Below is a small trained network, with its code and all its weights. Each question gives an input and a target symbol and asks what happens when units are switched off, that is, made to give their printed mean instead of their output.

import numpy as np


def w(rows, s, z=0):
    codes = np.array(rows[::2]) - 128.0
    scale = np.full(codes.shape[1], s)
    scale[-1] = z or s
    return codes * scale


def f(y):
    return y / 2 * (1 + np.tanh(0.7978845608 * (y + 0.044715 * y**3)))


def softmax(a):
    e = np.exp(a - a.max(-1, keepdims=True))
    return e / e.sum(-1, keepdims=True)


def log_softmax(a):
    a = a - a.max(-1, keepdims=True)
    return a - np.log(np.exp(a).sum(-1, keepdims=True))


def net(x, mask):
    ids = ['ΔΘΦΩαεηλμτ'.index(c) for c in x.split()]
    T = len(ids)
    res = E[ids] + P[:T]
    u = 0
    for l in range(3):
        r = res
        for j in range(3):
            rows = slice(2 * j, 2 * j + 2)
            q, k, v = (r @ M[l][rows].T for M in (Q, K, V))
            z = softmax(np.where(np.tri(T) > 0, q @ k.T / 2**0.5, -1e9)) @ v
            o = O[l][rows]
            res = res + np.where(mask[u + j], z, o[:, -1]) @ o[:, :-1]
        u += 3
        y = f(res @ A[l][:, :-1].T + A[l][:, -1])
        res = res + np.where(mask[u : u + 8], y, B[l][:, -1]) @ B[l][:, :-1]
        u += 8
    return log_softmax(res[-1] @ U[:, :-1].T + U[:, -1])


Q, K, V, O, A, B = {}, {}, {}, {}, {}, {}
E = w([
[75,184,231,101,68],'Δ',
[8,146,158,100,172],'Θ',
[195,149,144,250,207],'Φ',
[151,123,125,164,98],'Ω',
[151,152,114,53,30],'α',
[123,136,17,58,118],'ε',
[219,86,179,81,148],'η',
[187,185,109,84,210],'λ',
[54,71,40,118,196],'μ',
[117,6,178,162,134],'τ',
],0.012)
P = w([
[187,47,254,141,182],'0',
[171,144,214,183,219],'1',
[156,170,159,209,201],'2',
[128,147,144,201,184],'3',
[88,141,138,142,196],'4',
[71,126,139,96,180],'5',
[97,59,165,90,185],'6',
],0.0031)
Q[0] = w([
[138,134,165,187,162],'0.h0',
[19,119,80,141,82],'0.h0',
[108,72,23,140,151],'0.h1',
[107,184,237,113,94],'0.h1',
[147,3,99,194,168],'0.h2',
[75,180,121,111,184],'0.h2',
],0.011)
K[0] = w([
[93,202,201,143,109],'0.h0',
[61,102,44,90,66],'0.h0',
[142,45,36,149,231],'0.h1',
[100,221,196,76,41],'0.h1',
[132,68,154,185,255],'0.h2',
[129,151,59,100,126],'0.h2',
],0.0096)
V[0] = w([
[205,130,192,108,68],'0.h0',
[78,180,163,3,69],'0.h0',
[184,151,128,244,219],'0.h1',
[152,138,179,131,78],'0.h1',
[124,64,116,51,174],'0.h2',
[80,136,209,143,190],'0.h2',
],0.0053)
O[0] = w([
[121,9,89,190,140,136],'0.h0',
[116,148,30,209,106,4],'0.h0',
[118,2,115,4,135,238],'0.h1',
[98,138,194,130,118,138],'0.h1',
[184,219,119,204,170,111],'0.h2',
[181,56,59,114,152,215],'0.h2',
],0.005,0.003)
A[0] = w([
[161,244,101,255,157,83],'0.n0',
[153,162,174,19,91,109],'0.n1',
[109,31,215,54,93,205],'0.n2',
[212,71,78,150,212,126],'0.n3',
[44,186,152,139,58,115],'0.n4',
[154,106,199,114,145,253],'0.n5',
[99,178,32,144,104,71],'0.n6',
[41,131,166,91,175,146],'0.n7',
],0.008,0.0058)
B[0] = w([
[182,128,186,254,210,126],'0.n0',
[178,119,193,90,111,145],'0.n1',
[155,185,94,215,132,235],'0.n2',
[73,142,198,94,173,212],'0.n3',
[110,204,169,131,120,145],'0.n4',
[169,163,90,200,141,254],'0.n5',
[135,50,119,41,113,121],'0.n6',
[53,178,123,189,152,160],'0.n7',
],0.0089,0.0082)
Q[1] = w([
[50,153,135,148,163],'1.h0',
[90,83,109,69,2],'1.h0',
[38,218,161,151,83],'1.h1',
[40,102,110,25,24],'1.h1',
[116,196,64,171,210],'1.h2',
[67,68,185,190,72],'1.h2',
],0.009)
K[1] = w([
[64,107,109,114,148],'1.h0',
[170,69,81,79,19],'1.h0',
[127,110,235,179,194],'1.h1',
[237,100,61,212,183],'1.h1',
[1,30,40,81,127],'1.h2',
[209,171,122,151,29],'1.h2',
],0.009)
V[1] = w([
[160,131,104,161,124],'1.h0',
[77,89,220,130,107],'1.h0',
[153,1,82,131,180],'1.h1',
[99,147,18,144,137],'1.h1',
[82,54,68,130,162],'1.h2',
[124,156,193,61,123],'1.h2',
],0.0067)
O[1] = w([
[162,143,60,44,86,176],'1.h0',
[130,239,224,164,178,97],'1.h0',
[206,149,45,155,240,3],'1.h1',
[27,150,2,118,137,125],'1.h1',
[137,14,61,138,170,144],'1.h2',
[129,178,156,53,214,63],'1.h2',
],0.0054,0.0052)
A[1] = w([
[172,163,73,41,68,204],'1.n0',
[167,118,108,36,68,186],'1.n1',
[190,147,128,217,133,175],'1.n2',
[64,147,93,60,88,235],'1.n3',
[81,218,108,167,170,193],'1.n4',
[254,129,42,145,95,206],'1.n5',
[211,187,192,176,96,243],'1.n6',
[192,24,21,128,167,254],'1.n7',
],0.0075,0.0028)
B[1] = w([
[230,234,64,157,155,140],'1.n0',
[188,230,119,243,128,134],'1.n1',
[148,1,131,126,173,221],'1.n2',
[237,127,91,152,252,144],'1.n3',
[149,58,176,186,145,200],'1.n4',
[45,146,43,106,93,177],'1.n5',
[167,33,100,82,126,254],'1.n6',
[20,132,75,71,131,201],'1.n7',
],0.0069,0.0096)
Q[2] = w([
[114,253,193,92,137],'2.h0',
[57,225,97,126,84],'2.h0',
[119,102,92,195,133],'2.h1',
[151,75,183,229,131],'2.h1',
[82,135,59,107,177],'2.h2',
[2,174,136,85,113],'2.h2',
],0.0089)
K[2] = w([
[116,1,67,89,118],'2.h0',
[101,134,90,36,177],'2.h0',
[65,111,109,93,180],'2.h1',
[95,191,106,56,72],'2.h1',
[119,161,64,44,179],'2.h2',
[80,22,97,124,237],'2.h2',
],0.009)
V[2] = w([
[99,50,154,34,89],'2.h0',
[220,106,93,40,89],'2.h0',
[140,182,71,62,82],'2.h1',
[65,69,156,3,123],'2.h1',
[56,44,235,122,123],'2.h2',
[213,97,126,200,80],'2.h2',
],0.005)
O[2] = w([
[125,68,122,2,56,96],'2.h0',
[240,119,102,108,76,59],'2.h0',
[156,140,4,128,150,2],'2.h1',
[5,101,134,50,180,99],'2.h1',
[38,102,227,63,121,125],'2.h2',
[144,156,126,152,24,204],'2.h2',
],0.0055,0.0033)
A[2] = w([
[134,143,99,78,197,246],'2.n0',
[181,246,61,39,87,91],'2.n1',
[193,104,85,8,130,91],'2.n2',
[196,78,101,12,115,39],'2.n3',
[191,178,142,212,102,99],'2.n4',
[81,101,93,192,77,226],'2.n5',
[125,119,233,137,1,117],'2.n6',
[121,148,149,116,143,255],'2.n7',
],0.0063,0.0075)
B[2] = w([
[138,207,174,101,167,236],'2.n0',
[101,11,201,249,163,184],'2.n1',
[188,127,79,63,210,145],'2.n2',
[145,78,23,51,57,130],'2.n3',
[101,2,194,79,90,179],'2.n4',
[127,221,154,113,53,253],'2.n5',
[83,58,86,40,210,234],'2.n6',
[170,248,172,102,5,213],'2.n7',
],0.0052,0.0077)
U = w([
[100,130,199,46,58,182],'Δ',
[91,225,194,202,110,135],'Θ',
[164,29,213,176,254,26],'Φ',
[99,207,79,87,28,199],'Ω',
[198,156,144,151,61,161],'α',
[157,198,81,149,154,166],'ε',
[161,82,97,44,138,118],'η',
[206,224,189,45,151,149],'λ',
[56,137,102,67,182,129],'μ',
[51,40,88,197,105,1],'τ',
],0.0063,0.0056)

Each question gives the input, a string of symbols that net reads in full, and the target symbol t.
The units are the heads (2 rows each of Q, K, V and O) and the neurons (one row each of A and B). Each row of codes is followed by its name. A weight is (code - 128) times the scale printed after its matrix; where a second scale follows, it is the last column's (O, A, B and U).
mask holds one flag per unit, layer by layer, with each layer's heads first. A switched-off unit (its flag False) gives its mean, the last column of its rows in O or B, instead of its output. The means were averaged over made-up inputs and are rounded, as every weight is.
A unit's drop is (log p(t) with every unit on - log p(t) with that unit switched off) / (log p(t) with every unit on - log p(t) with every unit switched off).
The circuit of an input: a set's keep is (log p(t) with only the set's units on - log p(t) with every unit switched off) / (log p(t) with every unit on - log p(t) with every unit switched off). Starting from the 12 units with the biggest drops (on a tie, the unit counted first), units are removed one at a time, each time the one whose removal leaves the highest keep (on an exact tie, the one counted first), for as long as the keep stays at least 0.8.
units of the circuit, in order: the units of the circuit, biggest drop first
most important unit: the unit with the biggest drop
top k neurons: the k neurons with the biggest drops, biggest first
k most important neurons of layer l: the k neurons of layer l with the biggest drops, biggest first
which heads matter: for each layer, one digit per head in row order, 1 if its drop is at least 0.15 and else 0, layers parted by /
input Δ τ Θ, target Θ: which heads matter : 100 / 000 / 000
input μ Θ Ω, target Θ: units of the circuit, in order : 2.h0; 2.n6; 0.n7; 1.h0
input ε η μ λ, target μ: most important unit : 1.n7
input Δ Φ Φ, target Δ: units of the circuit, in order : 0.h1; 1.h1; 2.h2; 0.n4
input η ε λ, target ε: which heads matter : 001 / 010 / 001
input α τ Δ, target Δ: which heads matter : 011 / 010 / 001
input λ τ Θ η τ, target Θ: which heads matter : 000 / 010 / 100
input Φ Δ τ Φ α Θ, target Θ: which heads matter : 000 / 000 / 000
input ε Δ τ, target Δ: units of the circuit, in order : 1.h1; 2.h2
input Φ α Φ α Δ Ω λ, target Δ: units of the circuit, in order : 1.h1; 0.n4; 0.h1
input Θ τ Δ α, target α: which heads matter : 000 / 000 / 001
input Δ Φ λ τ Φ, target Δ: top 2 neurons : 0.n4; 0.n2
input η Ω μ Δ τ, target Δ: 2 most important neurons of layer 2 : 2.n5; 2.n1
input η α Ω, target α: top 4 neurons : 0.n3; 1.n7; 1.n0; 0.n0
input Δ η Θ η τ, target Θ: most important unit : 1.n6
input α μ λ, target μ: top 2 neurons : 1.n7; 0.n3
input Φ α η Φ Ω τ, target α: which heads matter : 000 / 010 / 101
input μ Φ Ω Φ Δ α η, target α: top 2 neurons : 0.n3; 1.n0
input Δ λ μ Φ ε Ω, target Ω: 2 most important neurons of layer 1 : 1.n5; 1.n7
input Δ Δ ε, target ε: most important neuron of layer 1 : 1.n0
input Θ Ω Φ Ω Φ, target Θ: 3 most important neurons of layer 1 : 1.n6; 1.n2; 1.n3
input Φ Φ μ η τ, target μ: which heads matter : 010 / 011 / 011
input Δ Φ Δ Φ ε Φ, target ε: which heads matter : 100 / 011 / 011
input Φ Δ Φ μ, target μ: which heads matter : 010 / 001 / 001
